Below is a small trained network, with its code and all its weights. Each question gives an input and a target symbol and asks what happens when units are switched off, that is, made to give their printed mean instead of their output.

import numpy as np


def w(rows, s, z=0):
    codes = np.array(rows[::2]) - 128.0
    scale = np.full(codes.shape[1], s)
    scale[-1] = z or s
    return codes * scale


def norm(h):
    return h / np.sqrt((h * h).mean(-1, keepdims=True) + 1e-5)


def f(y):
    return y / 2 * (1 + np.tanh(0.7978845608 * (y + 0.044715 * y**3)))


def softmax(a):
    e = np.exp(a - a.max(-1, keepdims=True))
    return e / e.sum(-1, keepdims=True)


def log_softmax(a):
    a = a - a.max(-1, keepdims=True)
    return a - np.log(np.exp(a).sum(-1, keepdims=True))


def net(x, mask):
    ids = ['ΠΣΦεθλμτ'.index(c) for c in x.split()]
    T = len(ids)
    res = E[ids] + P[:T]
    u = 0
    for l in range(2):
        q, k, v = (norm(res) @ M[l].T for M in (Q, K, V))
        z = softmax(np.where(np.tri(T) > 0, q @ k.T / 3**0.5, -1e9)) @ v
        res = res + np.where(mask[u], z, O[l][:, -1]) @ O[l][:, :-1]
        u += 1
        y = f(norm(res) @ A[l][:, :-1].T + A[l][:, -1])
        res = res + np.where(mask[u : u + 12], y, B[l][:, -1]) @ B[l][:, :-1]
        u += 12
    return log_softmax(norm(res)[-1] @ U[:, :-1].T + U[:, -1])


Q, K, V, O, A, B = {}, {}, {}, {}, {}, {}
E = w([
[111,134,146],'Π',
[146,122,96],'Σ',
[116,142,163],'Φ',
[119,5,128],'ε',
[134,146,122],'θ',
[134,146,122],'λ',
[88,59,123],'μ',
[130,120,123],'τ',
],0.021)
P = w([
[172,150,181],'0',
[179,189,86],'1',
[108,225,114],'2',
[148,65,140],'3',
[167,170,111],'4',
[117,255,130],'5',
[73,73,89],'6',
[171,144,141],'7',
[134,140,133],'8',
[69,90,80],'9',
],0.0077)
Q[0] = w([
[73,208,189],'L0H0',
[162,249,82],'L0H0',
[191,157,85],'L0H0',
],0.012)
K[0] = w([
[238,188,216],'L0H0',
[184,3,188],'L0H0',
[49,7,26],'L0H0',
],0.0052)
V[0] = w([
[161,112,138],'L0H0',
[166,184,2],'L0H0',
[110,143,141],'L0H0',
],0.0075)
O[0] = w([
[191,108,163,205],'L0H0',
[129,153,75,254],'L0H0',
[147,253,219,106],'L0H0',
],0.0063,0.00065)
A[0] = w([
[178,115,203,233],'L0N0',
[232,160,25,253],'L0N1',
[110,23,88,29],'L0N2',
[139,88,146,98],'L0N3',
[192,156,25,202],'L0N4',
[107,36,182,187],'L0N5',
[22,182,159,168],'L0N6',
[216,123,214,49],'L0N7',
[231,56,104,119],'L0N8',
[1,179,138,145],'L0N9',
[164,97,62,70],'L0N10',
[22,70,166,96],'L0N11',
],0.0082,0.0021)
B[0] = w([
[127,97,87,166],'L0N0',
[165,120,90,253],'L0N1',
[124,129,212,169],'L0N2',
[87,188,109,124],'L0N3',
[209,90,93,220],'L0N4',
[78,200,71,161],'L0N5',
[42,81,89,165],'L0N6',
[183,106,124,157],'L0N7',
[78,117,75,168],'L0N8',
[100,98,51,168],'L0N9',
[128,98,121,149],'L0N10',
[148,173,2,159],'L0N11',
],0.0066,0.0058)
Q[1] = w([
[133,88,196],'L1H0',
[2,125,33],'L1H0',
[79,245,190],'L1H0',
],0.0076)
K[1] = w([
[144,177,105],'L1H0',
[81,5,163],'L1H0',
[190,124,132],'L1H0',
],0.012)
V[1] = w([
[175,64,93],'L1H0',
[181,3,79],'L1H0',
[89,78,212],'L1H0',
],0.0047)
O[1] = w([
[21,3,37,200],'L1H0',
[126,94,204,251],'L1H0',
[75,12,21,72],'L1H0',
],0.0065,0.0026)
A[1] = w([
[241,234,79,110],'L1N0',
[98,221,195,104],'L1N1',
[141,151,224,76],'L1N2',
[60,2,111,252],'L1N3',
[244,105,227,209],'L1N4',
[254,99,45,87],'L1N5',
[193,130,210,111],'L1N6',
[106,171,227,219],'L1N7',
[181,154,254,97],'L1N8',
[202,131,82,182],'L1N9',
[174,170,127,121],'L1N10',
[40,123,188,157],'L1N11',
],0.0069,0.0038)
B[1] = w([
[77,92,179,196],'L1N0',
[115,51,70,120],'L1N1',
[218,227,107,112],'L1N2',
[73,156,179,253],'L1N3',
[89,193,183,184],'L1N4',
[232,163,134,222],'L1N5',
[104,140,122,131],'L1N6',
[48,149,51,129],'L1N7',
[203,182,43,128],'L1N8',
[193,148,253,201],'L1N9',
[164,18,118,137],'L1N10',
[92,206,155,138],'L1N11',
],0.0047,0.0062)
U = w([
[163,141,10,197],'Π',
[184,70,97,152],'Σ',
[149,231,101,45],'Φ',
[124,8,151,41],'ε',
[170,156,154,130],'θ',
[172,161,160,252],'λ',
[122,143,143,101],'μ',
[120,120,248,98],'τ',
],0.014,0.0046)

Each question gives the input, a string of symbols that net reads in full, and the target symbol t.
The units are the heads (3 rows each of Q, K, V and O) and the neurons (one row each of A and B). Each row of codes is followed by its name. A weight is (code - 128) times the scale printed after its matrix; where a second scale follows, it is the last column's (O, A, B and U).
mask holds one flag per unit, layer by layer, with each layer's heads first. A switched-off unit (its flag False) gives its mean, the last column of its rows in O or B, instead of its output. The means were averaged over made-up inputs and are rounded, as every weight is.
A unit's drop is (log p(t) with every unit on - log p(t) with that unit switched off) / (log p(t) with every unit on - log p(t) with every unit switched off).
The circuit of an input: a set's keep is (log p(t) with only the set's units on - log p(t) with every unit switched off) / (log p(t) with every unit on - log p(t) with every unit switched off). Starting from the 12 units with the biggest drops (on a tie, the unit counted first), units are removed one at a time, each time the one whose removal leaves the highest keep (on an exact tie, the one counted first), for as long as the keep stays at least 0.8.
circuit, biggest first: the units of the circuit, biggest drop first
most important unit: the unit with the biggest drop
k most important neurons: the k neurons with the biggest drops, biggest first
k most important neurons of layer l: the k neurons of layer l with the biggest drops, biggest first
drop when u is switched off: that unit's drop, to one decimal
input μ Π τ Σ Φ ε τ, target Π: circuit, biggest first => (L0N11)
input θ Φ ε λ, target ε: circuit, biggest first => (L0N8 L0H0)
input τ ε μ τ Σ λ, target τ: 3 most important neurons => (L1N0 L0N11 L0N6)
input Π λ λ, target Π: 2 most important neurons of layer 0 => (L0N6 L0N7)
input λ λ ε θ θ μ Π Σ τ θ, target Σ: 3 most important neurons => (L0N4 L0N5 L0N9)
input λ τ ε Π Π λ, target Π: 2 most important neurons => (L0N6 L1N1)
input Φ λ Π τ, target Π: 2 most important neurons => (L0N8 L0N5)
input λ Σ Π Φ Φ, target Φ: 3 most important neurons of layer 1 => (L1N8 L1N2 L1N7)
input Π θ θ, target Π: 2 most important neurons of layer 1 => (L1N3 L1N4)
input λ Π λ Φ, target Π: 3 most important neurons of layer 0 => (L0N4 L0N5 L0N11)
input Π λ Φ λ λ τ μ, target Π: 3 most important neurons of layer 0 => (L0N11 L0N5 L0N6)
input λ τ Π Π τ θ, target Π: 2 most important neurons => (L0N6 L1N1)
input ε Φ λ λ, target ε: 4 most important neurons => (L0N8 L0N11 L1N3 L0N7)
input λ θ λ τ, target τ: most important unit => L0N2
input θ Φ λ Π λ λ Π, target Π: 2 most important neurons of layer 0 => (L0N11 L0N9)
input Π ε μ, target Π: 3 most important neurons of layer 0 => (L0N11 L0N5 L0N9)
input λ Π λ τ τ θ, target τ: 2 most important neurons of layer 1 => (L1N0 L1N5)
input λ μ Π λ Φ, target Φ: 2 most important neurons of layer 0 => (L0N11 L0N8)
input τ μ λ τ Σ λ λ τ τ θ, target Σ: drop when L0H0 is switched off => 0.1
input ε Φ μ μ θ μ θ, target ε: circuit, biggest first => (L1H0)
input λ τ Π Φ, target Π: drop when L1N3 is switched off => 0.2
input ε Σ θ, target ε: drop when L0N6 is switched off => 0.3
